Below is a small trained network, with its code and all its weights. Each question gives an input and a class and asks what happens when units are switched off, that is, made to give their printed mean instead of their output.

import numpy as np


def w(rows, s, z=0):
    codes = np.array(rows[::2]) - 128.0
    scale = np.full(codes.shape[1], s)
    scale[-1] = z or s
    return codes * scale


def f(y):
    return y / 2 * (1 + np.tanh(0.7978845608 * (y + 0.044715 * y**3)))


def log_softmax(a):
    a = a - a.max(-1, keepdims=True)
    return a - np.log(np.exp(a).sum(-1, keepdims=True))


def net(x, mask):
    res = np.array(x, float).reshape(1, 6) / 4 @ E
    y = f(res @ A[0][:, :-1].T + A[0][:, -1])
    res = res + np.where(mask, y, B[0][:, -1]) @ B[0][:, :-1]
    return log_softmax(res[-1] @ U[:, :-1].T + U[:, -1])


A, B = {}, {}
E = w([
[203,177,180,113,84,147,184,87],'x0',
[127,105,84,140,204,47,185,71],'x1',
[54,27,115,8,178,34,153,71],'x2',
[114,38,54,186,4,126,28,69],'x3',
[172,29,222,150,107,75,69,254],'x4',
[73,203,157,159,65,55,74,155],'x5',
],0.0087)
A[0] = w([
[147,199,188,165,95,140,95,189,254],'n0',
[148,130,109,85,241,195,185,86,116],'n1',
[111,138,70,184,96,110,78,95,188],'n2',
[138,165,89,64,143,156,151,102,171],'n3',
[109,142,47,210,78,189,104,62,156],'n4',
[211,133,185,178,62,152,119,183,88],'n5',
[152,249,145,200,157,137,116,179,133],'n6',
[147,109,85,124,117,107,127,162,90],'n7',
[36,118,85,52,144,59,134,66,158],'n8',
[191,117,115,204,31,112,142,58,216],'n9',
[103,76,144,172,174,88,173,150,209],'n10',
[108,46,115,81,120,104,101,77,188],'n11',
[114,117,114,129,91,170,93,163,97],'n12',
[50,135,121,122,160,82,158,114,195],'n13',
[152,180,149,132,155,211,196,73,141],'n14',
[140,124,164,129,190,138,160,116,132],'n15',
[125,128,170,113,145,156,172,124,149],'n16',
[153,204,127,86,128,175,137,78,105],'n17',
[184,93,143,148,101,158,119,103,115],'n18',
[100,111,228,145,113,134,132,140,119],'n19',
],0.013,0.0045)
B[0] = w([
[178,171,132,173,119,123,34,180,228],'n0',
[198,134,43,142,173,167,135,116,237],'n1',
[114,150,100,151,171,114,117,146,203],'n2',
[132,128,120,141,79,157,110,119,196],'n3',
[161,191,8,189,193,178,109,130,221],'n4',
[92,138,171,162,99,109,84,135,218],'n5',
[110,174,109,188,133,114,69,112,223],'n6',
[118,152,137,147,133,122,186,104,141],'n7',
[58,143,155,209,103,77,97,103,252],'n8',
[95,178,125,151,128,73,97,82,218],'n9',
[174,172,114,119,195,58,106,74,180],'n10',
[115,131,126,166,200,105,116,108,222],'n11',
[139,97,136,142,166,165,161,163,166],'n12',
[107,151,131,147,75,76,110,86,199],'n13',
[125,67,72,116,117,169,146,47,220],'n14',
[170,154,112,123,139,123,107,134,170],'n15',
[165,116,120,144,115,143,114,120,161],'n16',
[52,115,82,110,64,137,167,57,195],'n17',
[81,131,140,96,153,129,158,86,164],'n18',
[138,149,153,160,119,136,71,161,164],'n19',
],0.011,0.018)
U = w([
[166,161,82,203,123,111,77,132,239],'0',
[255,107,78,35,167,99,149,126,56],'1',
[99,97,91,60,67,127,156,200,5],'2',
[97,67,70,120,173,146,124,179,72],'3',
[175,123,213,127,51,149,85,248,130],'4',
[49,137,172,120,79,54,93,89,153],'5',
[160,112,61,97,69,191,148,88,53],'6',
[75,83,152,102,147,129,147,130,8],'7',
],0.011,0.0027)

Each question gives the input, the list of numbers given to net, and the class t.
The units are the neurons (one row each of A and B). Each row of codes is followed by its name. A weight is (code - 128) times the scale printed after its matrix; where a second scale follows, it is the last column's (A, B and U).
mask holds one flag per neuron, in row order. A switched-off neuron (its flag False) gives its mean, the last column of its row in B, instead of its output. The means were averaged over made-up inputs and are rounded, as every weight is.
A unit's drop is (log p(t) with every unit on - log p(t) with that unit switched off) / (log p(t) with every unit on - log p(t) with every unit switched off).
The circuit of an input: a set's keep is (log p(t) with only the set's units on - log p(t) with every unit switched off) / (log p(t) with every unit on - log p(t) with every unit switched off). Starting from the 12 units with the biggest drops (on a tie, the unit counted first), units are removed one at a time, each time the one whose removal leaves the highest keep (on an exact tie, the one counted first), for as long as the keep stays at least 0.8.
circuit, biggest first: the units of the circuit, biggest drop first
top k neurons: the k neurons with the biggest drops, biggest first
drop of u: that unit's drop, to one decimal
input [-8,-5,7,-7,7,6], class 5: circuit, biggest first : [n4]
input [-4,7,7,8,-1,8], class 5: top 2 neurons : [n8, n1]
input [1,-5,5,5,1,-6], class 5: top 3 neurons : [n1, n4, n0]
input [-3,-2,0,-7,7,8], class 4: top 2 neurons : [n4, n1]
input [2,-3,-7,-2,-5,-7], class 6: top 2 neurons : [n14, n17]
input [4,-3,7,4,-8,8], class 5: top 2 neurons : [n8, n1]
input [8,-2,2,3,0,-2], class 5: top 2 neurons : [n1, n9]
input [-3,-6,-8,-4,-7,-6], class 6: top 2 neurons : [n14, n17]
input [7,-5,8,1,6,5], class 4: drop of n13 : 0.1
input [8,-1,2,0,3,0], class 5: drop of n1 : 0.3
input [3,-3,5,-4,-1,1], class 6: drop of n6 : 0.2
input [-6,0,4,6,7,-6], class 3: drop of n9 : 0.2
